B, the same points and some others measured another way; then each row and its match in B:
B (70 x 30):
[[  48 -108 -144    2  -33  312  267 -195  -29 -100   57  -73  177   96
  -179 -142  238 -132  170  -97 -110 -157  -14 -220   61 -117  209   -4
    76  -27]
 [ 227  101 -182    9 -247  311   83  -91    4  -91  165  203  -85  165
     3 -112  247 -236  262  -83  162 -154  -98 -151    6  -44  197 -248
    71 -157]
 [-249  296  269  280  359 -246 -131 -230 -369  -99    8 -326  -53  195
  -182   30  297  -64  173  -14 -516 -297  156 -278   15   -4  188  148
  -151 -365]
 [  50 -188 -285 -315   76  285   74   33  -70  -99   54  165  109  234
     4   23   96  -87  125 -115  206  186    9 -156  111  -18   24  -49
    16   59]
 [-337 -203 -113 -213  411 -218 -284  246 -222  -62  -92   28   -2  227
   103  337   13  103  -71 -104  108  406  277  -63   77  130 -212  127
  -157   84]
 [ 332 -116 -134 -255 -110  647  206   12  133 -223   48   57  156  155
  -226  -90  -39 -167   53 -141  -16  -60 -166 -141  199  -99   61 -132
   209   -3]
 [ -53   74 -107  136  -30 -108   69 -247 -113  -38  140  -93   18   72
    22  -77  310 -119  218   -6  -60 -180   96 -124  -55   -9  172    0
   -88 -122]
 [-120  330  270  222  279  -87 -187 -105 -312  -47  -17 -188  -49  291
  -184   -7  246  -76  137    6 -396 -239   31 -271   34  -14  146   34
  -104 -323]
 [ 197  187  256 -289  284  141 -163  -17  -64 -215  -30 -257  121  227
  -184   69 -279   42 -163  -14 -277    2 -111  -33  194   75 -168   37
   -24  -73]
 [ 144  -18   67   80 -284   99  124 -145  178  -22   -5  -70   75  -79
    39  -46  -30   63  -99 -121  158  -77 -113   43  -99   41  -67 -200
    29  202]
 [-204  -58 -239  -32   40 -319 -498  461  -54  131   19  377 -205  262
   346  323  137   -9  -17    5  485  458  218   91  -87  178 -256 -156
  -160   83]
 [ 271   51  -82 -234  -54  236   75 -137   52 -138  119  -43  130  132
   -41  -90  -37  -91   47  -24   29  -51 -122  -32   91   13    4  -83
    13   -8]
 [-252  172 -110  183  204 -352 -251   -3 -282  138   97   24  -36  315
    86   -8  443 -113  231  129  -42   -2  180 -166  -84   19  116   47
  -221 -190]
 [  16 -100  -90 -111  -53 -133  -17  -47   91   26   22  -52  137   18
   141   39  -41   96 -112  -12  212  160   26   97  -66  100 -174  -48
   -99  248]
 [ 187  314  -34  -29    7  -77 -204  -32  -54   49  170    8   40  301
    22 -143  158 -155  122  188  -34  -88  -89  -24   -5   31   29  -87
  -119 -168]
 [  91 -212 -124 -245   54  487  200  -26  -42 -161  -47   52  161  182
  -161  -13   26  -42   49 -202   61   72  -83 -218  147  -73   58  -69
   119   84]
 [ 173  358  170  123  -16   59 -191  -24  -73  -59   84  -31  -95  241
   -89  -50  107 -147   90   31 -153 -210 -105 -102   25   26   62 -152
   -25 -253]
 [-215  -62   24 -175  383 -318 -105 -114 -165 -222   26 -359   78   20
    -4  244  -72   77  -67  -58 -249   93  295   14   99  118 -141  274
  -167  -33]
 [ 108  -11  -83 -214  -37 -194 -199   86  142   20   64  -26  104   80
   187   91 -158   78 -177   70  239  236   15  213  -26  158 -293  -54
  -133  214]
 [-157 -286 -280 -146   52  -46  134 -107  -62   -5   23    9  158   52
   106   39  156   50   58 -101  232  193  135  -80  -35   28  -15   39
   -96  218]
 [ 101  -34 -216 -336  151  158  -62   51  -87  -42   78   89  152  315
     2  -26   56  -79   79   29  119  178  -39 -100  119   13  -31   -7
   -58   13]
 [ 143  -95    6  105 -268  369   83   71  164  -48  -46  121   -4   48
   -66   -1   42  -42  -34 -188  161  -43 -116  -74  -23  -27   -5 -276
   155  116]
 [  -6 -365 -351    5 -215  355  168  165  184 -184   56  150   -6  -39
   -61  112  170 -186  105 -207  128   54  183  -57   76  -71   58  -87
   188   44]
 [ -60   55  -58   90   25    7 -153   56  -73 -473  163  -29 -412  -60
   -19  396  101 -266  215 -272 -186 -175  375  -57  144   93   78    4
    74 -467]
 [ 175   75   29 -343  135   -6 -241  124   53 -149   45  -75   61  164
    29  144 -253   25 -169   15   31  180  -14  117  128  138 -266  -14
   -65   35]
 [  57 -242 -245    6 -203   65  334 -275  204 -164  159 -274  233 -201
   -66  -91  129 -110   65  -45 -111 -177  154   52    9  -58   83  103
    50   92]
 [  19  -12 -121  144 -275 -125  101 -194   76   91   99    5   55  -31
   161 -105  208   -8   58  -17  249  -57    1   23 -178   42   30 -153
   -82  152]
 [-131   55 -158  -63  120 -584 -170 -160  -36 -152  237 -290  -14  -75
   205  175   76  -58   51   95  -94    8  370  190  -16  168 -108  219
  -239 -102]
 [-304  -46  -93  -86  391 -262 -211   48 -282  -50    3  -81   18  230
    31  189  174    5   79  -18  -87  177  255 -131   57   70  -40  174
  -182  -83]
 [  40   18  103   69  -79  233  -58   79  -18  -24  -90  128  -63  161
   -26   63   41   14  -28 -178  152   28 -103 -133  -22   26  -34 -246
    56   54]
 [ -54  146   62   49   15 -505 -295  -16   40    2   92 -198  -28  -11
   210  155  -33   65 -120   89   30   58  171  216 -103  197 -231   20
  -216   36]
 [ -66  130   57 -298  583  -65  -60 -210 -348  -89   21 -351  314  375
  -211  -90   63   -2   65  129 -425   -6   11 -230  188  -26   45  299
  -187 -130]
 [ -35  115  363  539 -160  306  222 -234  -36  -41 -140 -183   -6   -2
  -317 -133  264  -37   60 -222 -335 -463 -124 -315  -85 -134  252 -187
   150  -87]
 [ 131  100 -150   67 -196  254  -17    8  -41  -21  113  265 -118  224
    31  -61  276 -209  242  -83  200  -82  -76 -168  -20  -24  165 -263
    46 -142]
 [ -34    0  108 -257  303 -196 -168  -23  -55 -133  -26 -295  159   99
    -8  163 -213  131 -197    6 -132  154   93   76   86  132 -245  150
  -147   92]
 [  26  151  -18 -155  167 -355 -138 -190  -41 -223  195 -346   28    0
    60  114  -44  -56   16   79 -228  -78  219  131   74  133  -96  188
  -170 -160]
 [  22 -269 -313 -172 -100   45  246 -189  103  -95  120  -99  217  -67
    57  -32   87  -27   48  -69  139   58  111   27    3    5    1   52
   -17  194]
 [ -74  -27  330  121  125  232  168 -216 -121 -134 -200 -254  113   42
  -249   16  -12  134  -92 -251 -242 -158  -83 -252   25  -38   45  -40
    55   69]
 [ 360 -150 -294 -260 -188  494  226  -10  242  -58  133   19  333  147
  -163 -245   40 -178   48   60   43  -22 -173  -24  126 -123   45  -82
   149  128]
 [-143  197   40  240   17 -539 -170 -187  -55   23  136 -266  -22  -21
   137   42  199  -14   34  116 -130 -133  220   89 -147  113  -30   76
  -223  -90]
 [ 135   41   -4  219 -262  463   16  128   27   -4  -32  290 -118  213
  -110  -49  241 -157  141 -178  152 -115 -157 -231  -22  -84  153 -351
   164  -72]
 [-190  144  304  124  317  -27 -248   69 -251 -159 -129 -132 -137  208
  -145  241   33   29  -31 -172 -276  -44  103 -202   80   60  -30    9
   -41 -199]
 [  44  207  133  535 -257  272  213 -278  -52 -113   76  -86 -126   13
  -244 -166  448 -257  304 -158 -313 -572  -20 -310  -61 -154  411 -180
   140 -328]
 [ 131  -68  -37 -232  142  367  245 -206 -111  166  -78  -65  485  364
  -199 -367  118   74   10   62    4   42 -329 -270   38 -135   91  -37
   -27  263]
 [ 261 -192 -136  -17 -344  429  177   89  352 -136   46   20  109  -71
  -115  -29  -37 -119  -65 -118   64  -65  -64   55   65  -61  -40 -172
   222  139]
 [ -97  192  195  124  166 -249 -221  -33 -134   87  -42 -164   65  198
    -7   13   85   72  -70   68 -123   -8    1  -51  -61   65  -83   -7
  -155    2]
 [-315   34   52   39  378 -305 -244   41 -298  152  -87  -83  116  319
    20   62  204  107   -5   58  -68  174  112 -163  -47   49  -61   99
  -226   43]
 [ 144  -37  -89  291 -405  372   22  198  207   73    3  273  -64  110
   -57  -76  255 -170   78  -95  190  -95 -110  -91  -83  -87   85 -350
   180   36]
 [ 213   43 -205  146 -380  213   82  -27  178   38  161  156   15   78
    23 -173  268 -215  165   17  168 -152  -81  -30  -77  -60  133 -245
    75  -15]
 [ 134 -242  -89 -105 -179  117  329 -275  258 -249   73 -326  224 -269
   -62    7 -129   21 -103 -136  -69 -113   73  114   40   13  -64   58
    78  197]
 [ -17   79  -83 -230  273 -311  -82 -206 -104 -138  167 -339  184   98
    19   21    2  -25   26  130 -223   -1  177   51   85   84  -63  246
  -203  -70]
 [  71   63 -142  327 -359   37  143 -185  118   24  165    0   -9  -35
    14 -164  367 -194  213   -8   27 -291   27  -60 -133  -65  214 -159
    31  -70]
 [-209  309   99  208  309 -264 -275  -42 -371  143   21  -46   -6  410
   -46  -66  403  -78  192  132 -207  -87   52 -264  -44   -8  144   27
  -217 -251]
 [-348 -103   91  219  102 -251 -252  158  -83 -374  -26  -88 -422 -161
    72  586   22  -27  -12 -360  -97   21  489   10   36  179 -114   28
    -5 -222]
 [-144  -89 -144  362 -263  -51  130 -129   24   22   67   39  -63  -69
    59  -19  390 -103  182 -126  103 -161  154 -109 -162  -30  176 -124
     9    3]
 [ -63   33   95 -226  343   93 -322  270 -177 -114 -104   59  -37  347
   -61  242  -96   34  -84  -92  -10  250   23 -125  158   84 -176  -31
   -50  -52]
 [-158   40   62  135  126   51 -135   89 -203  135 -115  131   15  325
   -33   -2  252   30   58  -67   79   77  -47 -250  -59  -11   41 -132
   -65   28]
 [ -58 -127 -127   33    0  149  266 -265  -90  -71   38 -115  164   54
  -105 -106  258  -64  157 -107  -66 -133   26 -216    2  -81  190   14
     6   20]
 [ 181   82  -96   55 -149  244  234 -270    6  -14  132  -70  180  136
  -138 -285  274 -168  201   29  -92 -258 -133 -177   -2 -117  236  -89
    32  -61]
 [  86  208   -5   48   24  161 -107    4 -158  129   33  151   57  400
   -55 -172  272 -108  163   63   57  -46 -175 -227  -20  -51  123 -182
   -51  -84]
 [ -96 -176  -55 -131  124   38   53  -81  -46 -315   17 -163  -28  -60
   -28  253  -47  -11    0 -231  -77   26  222  -45  112   71  -48   88
    11  -36]
 [ 216 -203 -468 -250 -248  231   31  182  205  216  117  332  274  262
   141 -204  163  -94   42  133  504  290 -152   42  -38  -39  -72 -199
    -7  319]
 [ 186 -259 -290 -101 -311  131  231  -79  338  -79  137  -95  231 -154
    21  -72    0  -71  -55  -14  126   -1   47  161  -10  -10  -72  -33
    73  242]
 [ 128  135   29  -88  -29 -147 -234   78   89   26   56  -35   46  144
   108   51  -93   31 -133   83  122  108  -36  136  -32  126 -214 -101
  -107   88]
 [-315 -223 -116 -193  377 -224 -200  157 -184 -110  -64  -60   27  143
    74  324   10   97  -64 -108   32  334  304  -42   77  116 -184  169
  -141   78]
 [-205  192   98  138  353  -79 -115 -119 -364  -93   16 -166  -22  290
  -170   17  320 -131  219  -15 -380 -179  136 -314   68  -40  201  116
  -108 -324]
 [-159   25   17 -152  348 -376  -95 -180 -161  -38   37 -366  221  112
     8   45    9   98  -59  104 -212   70  164    2   33   94 -114  256
  -237   42]
 [-182 -108  161  -79  340   74   42  -98 -196 -111 -165 -236  166  142
  -175   94  -18  138  -87 -161 -208   47   44 -213   84    0  -38  110
   -44   79]
 [  39   24  -65 -335  284  112 -343  318 -133  -90  -17  161  -17  390
    11  211  -87  -33  -32  -28  111  312   15  -70  167   94 -187  -47
   -57  -52]
 [  98 -103  -64  223 -267  491   61  226  146  122  -91  252   74  216
  -173 -130  250 -120   36  -87  123  -42 -177 -185  -29 -142   96 -306
   200  105]]
Rows of B count from 0, top down.

[ 274   78  105    1 -175 -324 -352  327 -101 -242   69  -66   92    6
 -247  113 -169  116 -136 -154 -122   29 -270 -426   98  144  374 -161
 -122 -136 -243  -42  -99   -1 -132]  57
[ 103  373  114   -8  571    5  240   35   82   21   17 -277 -339   37
 -413 -169 -338  107 -202   88 -196 -121   35 -155    0   29 -453 -160
    3  148  226  -29 -158  319 -489]  27
[ 237   67 -143  131  138  258  243  209 -158  344 -265 -130   80 -179
  187 -412  178   88 -419  223  310  181    2  454 -541   38 -318  500
 -143  453  263  313  161  150 -201]  38
[ -34  123 -354   87 -287   27  187   82  102  224   20   44   62 -111
  -14 -301  145   35  -21 -160 -228   26 -221  -85 -105 -151  186 -202
   14   -1  -40  261  163  -48  354]  68
[  87  119 -201  124  149  270  419  -40  175  354   15  -59   72   92
  147 -383  140 -109    8   69  168   40   35  -34 -316   49 -479 -113
  -15  170   80   93  106    0  245]  24
[ 217  146 -166   93 -652 -220 -215  229  242   22  255  158  237   70
  -25 -155  144 -108  241 -283 -242   43 -356 -586  101   23  438 -468
  -34 -316 -372    9  -51 -273  495]  55
[ -38   99   49 -139 -116 -278 -101  177  -13  -97   11   70 -126 -260
 -237   56 -172  142 -115 -339 -220 -136 -193 -170  109 -112  507   62
  -58  -37 -181  143  -75  178 -132]  28
[ -77  125  207 -109  342   18  198  -22 -201  -18 -246 -115 -107  -69
   21   -3 -294  343 -190   69 -162   77  145  305 -159   -3 -227  210
 -160  351  252  293   52  139 -377]  6
[ 198   61  473  -33  -20  -77   32  -10 -340 -157 -234  127  210  342
  520  132 -317  519  314   98 -374  470  355  201 -281  181 -439   -7
 -403  551  173  442  -99 -403  -88]  42
[-104  488  160 -132  120  -81 -194  -62  402 -114  150 -388  -32  102
 -467  -32 -325  -91  -57  170 -254 -169 -275 -369  401   89  -67 -480
   47 -573   90 -280   65  -18 -233]  26
[ -21   98 -250   29   27   33  244  171  -94  235 -154  -28 -150 -349
 -108 -292   53  159 -354 -123  -96  -32 -133  233 -232 -197  162  271
  -18  265  115  346  112  276 -110]  3
[-281  386   85 -131 -152   72   97 -230  313   93  -42  -85   83   70
   97 -138 -161  116  221  114 -435   52  -43   97  142  -91 -128 -294
  -61 -198  226  194  197 -257  135]  47
[ 368 -413   68   54 -105 -130  -99  429 -561  -36 -257  145  269 -187
  302   84   94  226 -355 -189  469  232   -8  157 -523  194  299  625
 -309  509 -263  297   36   79  -79]  31
[   3  274  -15  -17  478  199  313  -20  197  225  -11 -263 -172  -62
 -229 -287 -109  -89 -253  131  154 -153   -1   10 -134   39 -435   42
   29   61  199  -57   35  282 -283]  62
[ -90  267  199 -101  237  189  200 -214  367  145   68 -154   85  181
   76 -142 -127 -151  162  143  140  -66   79 -114   -6  147 -498 -179
  -48 -162   72 -142   64  -96   45]  9
[ 342  -73 -308  290 -157  101  220  239 -216  208  -69   35  221  104
  226 -306  206  120  -90   -8   28  290  -67  -60 -453   93 -186 -113
 -135  373  -29  305  101 -118  325]  5
[-387  406 -348  -90   27  122    5  -17  318  198  -76 -472  -89 -403
 -514 -315  -31  -97 -547  193 -115 -262 -500  180  231 -217  288  -40
  196 -514  260   -5  470  263 -186]  61
[ 196  180  167   94  -84  165  140  -49  -49  121 -151  -12  278  321
  468 -199  -49  223  216  268 -180  395  188  181 -326  155 -570 -100
 -268  330  247  313   62 -393  107]  16
[ -59   65  203 -137 -414 -359 -467  124 -131 -365  -58  -52  276   15
  -56  311 -283  283    6 -101 -396  139 -279 -185  267   79  571 -238
 -178 -310 -171  135  156 -271   10]  52
[  96 -267  116 -114 -282 -274 -169  171  -46 -158  126  251  242  -32
  113  228  -16  -48  138 -480  246  -55 -126 -482  -17  163  510  -22
 -155 -120 -585  -40  -61  -78  331]  67
[ -41  288 -114  -13   53  -81  263   68   83  130   16   25 -283 -182
 -220 -237 -125  166  -59 -213 -412  -93  -75  -54  -23 -209   67  -89
   12  170   81  262  -81  209 -100]  22
[ 234  106   57   33  207  -24  342  127    3  171   36  163 -204  -25
   34 -211  -61   89   70 -250  -30  -15  156 -149 -288   -8 -253   81
 -105  443  -55  189 -282  184  -77]  60
[ -60  265   59  -48 -126   78  126 -113  315  140   69    4  119  124
  137 -188  -40  -43  250    5 -144   26  -14 -123   -1   26 -199 -248
  -65 -125   27   59   51 -207  232]  21
[  54  224   11   66   76  176  110    5  -79  132 -226 -238  156   95
  144 -228  -80  215 -163  345 -131  254    5  307 -231   70 -402    0
 -148  193  359  265  230 -139 -139]  14
[-134  297    4  -47  171  232  244 -192  357  224   17 -210   70   93
    7 -252  -59 -130   47  179   50  -57  -28  -19  -24   58 -422 -201
   18 -176  169  -44  185  -66   71]  63
[-190   93  266 -318 -292 -303 -370   88  174 -170   37   46   75 -280
 -137  203 -174  -18  -26 -283  -17 -190 -273 -157  280  -21  700  174
  -81 -420 -300  -49   41   18  -90]  46
[-175  184   59 -107 -181   50  136 -162  289  118   37   62  147   77
  194  -92  -54  -11  286  -88 -157   18   -5  -85   31  -11  -60 -221
  -71 -137  -36  114  113 -235  309]  29
[ 348   75  107   60  344   39  125  247 -174  112 -124 -113  -68  -58
  -34 -193  -70  105 -317   71  248   70   55   63 -366  138 -317  334
 -148  419   97   86 -119  238 -400]  50
[ 147 -101 -215   84 -225  -90   65  235 -129   87  -14  112  117 -121
   48 -125  120   81 -118 -253   34   57 -168 -143 -214   -5  293   15
  -87  141 -220  213   64   30  238]  15
[-262  262  285 -276   36 -142  -77  -15  -66  -85 -250  -76 -136 -297
  -80   69 -341  354 -187  -10 -362  -10  -37  410   85 -160  253  345
 -144   74  241  321   94  108 -457]  12
[ -34   50 -263   53   49  118  247  130 -131  237 -199  -89  -29 -270
  -17 -272   73  147 -366  -12   13   37 -118  308 -283 -112   62  270
  -43  253  139  339  233  188  -55]  20
